[[8 7 5 5 6 6 6 8 9 5 5]
 [5 3 4 7 4 9 7 6 6 6 6]
 [7 4 6 7 5 5 5 5 7 6 7]
 [7 7 6 4 7 5 4 5 7 3 7]
 [8 5 4 4 6 5 3 4 3 5 5]
 [4 4 4 6 6 7 5 4 6 7 7]
 [7 3 7 5 7 5 6 4 9 5 5]
 [7 1 6 8 7 3 5 6 8 6 7]] ans = 5

[[4579 5944 5447 4102 4981 3999 5263 4900 5719 4563 4692 4850 4986 1687
  5033]
 [5764 4732 4951 4858 4333 5720 4706 4933 7046 4439 4444 4893 4920 6758
  5112]
 [4560 5337 5061 4956 4122 5099 4407 4875 5653 5247 5139 4831 5106 5122
  4868]
 [5458 4847 4451 5235 4968 4759 4804 5076 9213 3943 4523 5065 5361 5598
  4721]
 [4265 4561 4661 4078 4982 4455 5388 5259 4936 4579 4737 4740 5169 3829
  4589]
 [4683 4885 4504 5004 4235 5067 4380 3842 4820 6376 5219 4943 4430 4911
  4860]
 [5258 4296 4321 3937 5331 4718 4591 5167 4733 5002 4708 5081 4644 5946
  5102]
 [5683 4298 5151 4130 5219 5408 4529 4846 6316 6064 5228 4197 4595 5239
  5137]] ans = 5033

[[4885 3182 7065 6185 6751 6247 5818 3124 3032 4581 5293 6138 5085]
 [6340 5260 3001 4172 2628 4286 2789 5345 4177 5790 5891 2673 7698]
 [5113 3031 4496 2573 6193 5790 4905 1811 4448 1537 4771 3671 1745]
 [5356 3428 4448 2665 2776 3378 6066 5122 5798 5340 4686 6573 7270]
 [8344 4530 5818 7387 6366 5977 4786 5825 3993 3856 6835 5132 7956]
 [4428 4638 4921 3848 5209 6193 4879 7510 6702 5678 4532 5274 3988]
 [4582 4475 2395 2835 3883 4827 7274 2854 4487 3069 5868 6884 6020]] ans = 5085

[[ 107   13  -46  -20 -307  171 -588 -430 -173 -667  -14 -275 -156   52
   -57   22]
 [  12  -57  174 -176 -714   56  454  591 -835  -36  308  -20 -292  -56
  -128 -469]
 [-621 -117   99  487  127  737 -529 -512 -119    3  268 -256 -491   70
   599  129]
 [-146  -59  241  417 -573  672  -54  -55 -582 -421  253 -616   40  303
   382 -273]
 [-155 -321 -398  -18  228   64 -220 -111  -48  437 -167  317 -623   50
   290  207]
 [ 249  107  -13  -85  -88  -55 -332 -379 -440 -177  125  132 -204  108
  -134  197]
 [ 202 -495 -133  106 -558  143 -303 -179 -590   15  351 -273 -512  356
   371 -357]
 [ -24  141   54 -108  374  -39  470  407  219  368    4 -158  511  158
  -291 -176]
 [ 578  342  286   21  225  -43 -441 -536  115   10  194  121   59  306
   107  378]
 [ 127 -119   95  347  194  153 -541 -598  193 -141  -27  -39  200  105
   233  102]] ans = 22

[[ 101 -103 -160   10   30  -68 -195  -34 -233 -188  -76  193  -27   20]
 [  82  159  207   32 -108  202 -271 -162  -33   44  318 -207  -73 -431]
 [-182   62  -83  109   11  -90  -89   17  -51  273  308  -37  250  568]
 [  33  -10 -465 -231    7   14 -208  -95  -85 -206  108   67   24  -90]
 [ 148   19   94   -2 -110   63  -30  -63   24  164  166  -58   42   50]
 [  82  127 -503 -123    5 -111  -68 -118 -141 -249  122   55  186  -50]
 [ 340 -295 -318   39   46  -27 -376  -86 -339  -51  -43  364   -5  477]] ans = 20

[[5 6 6 7 6 6 6 6 4 3 6 6 5 4 4 4]
 [7 6 7 6 6 3 5 4 3 4 5 7 3 3 4 3]
 [4 4 4 2 3 6 4 5 6 7 2 3 7 4 3 7]
 [7 6 7 4 7 3 3 5 6 4 2 5 4 8 4 5]
 [7 6 7 7 6 5 4 7 2 2 4 4 6 5 2 7]
 [4 3 3 4 4 4 2 6 2 4 6 3 6 5 6 8]
 [5 3 4 4 4 2 2 3 3 4 5 5 2 7 7 3]
 [6 5 6 5 7 5 3 7 1 3 6 5 7 4 4 7]] ans = 4

[[ 22  24 -38 -20  19  33   5  22  22 -18  -8  -9]
 [ -1  10 -26  -7  26  29  32  22  22  -4  -7 -15]
 [ -7  11 -28 -10  11   8  22  22  17 -11 -11  -7]
 [ 19  23 -28 -21  19  10   4  22  28 -11 -13  -7]
 [  3   6 -17  -9   0  13  -1   3  -1 -11  -5  -6]
 [  3  11 -28 -10   7  32   5  11   0 -18  -3  -8]
 [ 33  37 -28 -34  19  -1  -7  23  39 -11 -22  -2]] ans = -9

[[5733 3530 3632 5182 3567 3178 5146 1557 3855 3805 5319 3508]
 [5807 4010 4663 6049 4202 3216 4246 6194 4172 4055 5659 6217]
 [2495 3077 4015 1817 6245 5357 6948 4157 2988 3107 2080 5102]
 [5837 4864 4001 5814 2491 5222 3734 1943 5223 4928 5782 2355]
 [4152 7647 4597 4801 3198 6177 5676 3336 8851 6494 4938 6714]
 [5100 3854 2387 5411 2780 5674 6084 5147 4218 3428 5299 6270]
 [5735 5034 5444 6269 6789 6024 4066 4699 4459 4716 5865 4682]
 [2907 6359 7001 3377 7672 6391 3647 3835 6398 6415 3549 3840]
 [6819 4022 4068 6671 5383 5641 5338 2914 3798 3609 6505 5558]
 [6662 3005 2677 6652 3530 4210 5608 4665 2880 3363 6622 5644]
 [3903 3814 4752 3230 6959 5073 6663 2962 3668 3469 3236 6192]] ans = 3508

[[24 64 46 69 73 68 62 76 57 54]
 [71 36 49 57 49 68 47 65 71 54]
 [60 55 42 66 42 63 50 61 59 60]
 [68 50 62 68 47 52 52 51 60 60]
 [47 73 56 66 70 66 55 75 72 51]
 [59 82 64 71 64 54 73 62 51 68]
 [44 70 54 75 53 57 68 68 63 61]
 [85 66 63 47 78 62 55 41 54 59]
 [60 69 80 51 72 63 72 66 58 79]
 [72 36 49 51 55 70 48 68 58 61]] ans = 54
---
[-65.7  89.1 -10.6  53.5 -57.7] value -65.7
[ -5.1 -29.5  52.4 -60.3 -70.7 -61.9] value -5.1
[ 50.1 -21.0 -78.9  47.9 -30.4 -19.7] value 50.1
[ 15.9 -64.9  50.1  -2.3 -84.9  63.8] value 15.9
[ 83.9  -1.7  60.1 -25.6 -43.2] value 83.9
[-60.7 -19.6 -85.9 -73.5  44.2 -72.1 -62.5] value -60.7
[62.9 69.7 65.4  2.7] value 62.9
---
-0.56,-0.81,0.19,-0.26,-0.63,-0.26,-0.05
1.97,0.43,0.59,-1.49,0.12,0.15,0.23
-0.55,0.12,-0.48,-0.48,-0.20,-0.21,-0.86
value -0.63

-0.089,0.164,-0.029,0.016,-0.111,0.098 value 0.016

0.020,-0.014,0.128,-0.041,-0.100 value 0.128

-7.18,7.69,11.45,12.49,-16.11 value 11.45

-14.79,-56.24,118.79,-139.02 value -56.24

-0.006,-0.024,0.083,-0.115,0.178 value 0.083

14.5,-129.8,55.8,101.6,-23.4 value 55.8

64.814,100.613,164.463,-37.209,127.274,-85.444,122.059
29.086,-76.708,60.699,27.789,-38.652,190.934,-135.850
-32.496,-35.067,-72.585,151.036,2.580,75.969,-76.532
value 127.274
---
[[-20.5 -37.8   5.0  19.4  19.8]
 [-21.4  26.8  16.6 -38.6  25.7]
 [ 34.1   8.9 -60.2 -15.8 -72.3]] 16.6

[[ 39.6 -63.3  40.8 -17.7]
 [ 33.7 -37.2  34.9 -16.7]] 40.8

[[ 37.3  35.7  79.3 -15.3]
 [ -8.7  -3.1  -7.5  -2.9]] 79.3

[[-77.4 -11.2 -15.8 -22.1 -52.1]
 [  1.1 -10.5  33.8  24.9 -35.4]] -15.8

[[ -2.7 -12.3  -7.6   3.4  -3.3  24.9  10.7]
 [-62.8 -47.0 -74.6 -53.4 -39.9 -32.9 -45.3]
 [  1.7 -34.7 -10.7   4.7 -42.1 -38.9  -7.6]] -74.6

[[-27.8  11.2  -9.4  27.7 -22.9  19.2  -2.1]
 [-45.6  59.6  41.0 -86.1 -35.1  31.8  -5.1]
 [ 48.8  16.4   7.6  43.1  15.9 -27.9  19.4]] 41.0

[[23.4 29.6 55.2 15.5]
 [50.5 27.4 75.8 46.2]] 55.2

[[ 44.4 -41.3  41.2  74.2  42.2  11.5 -27.4]
 [ 14.4 -13.0 -15.9 -82.8  13.2 -27.8 -37.0]] 41.2
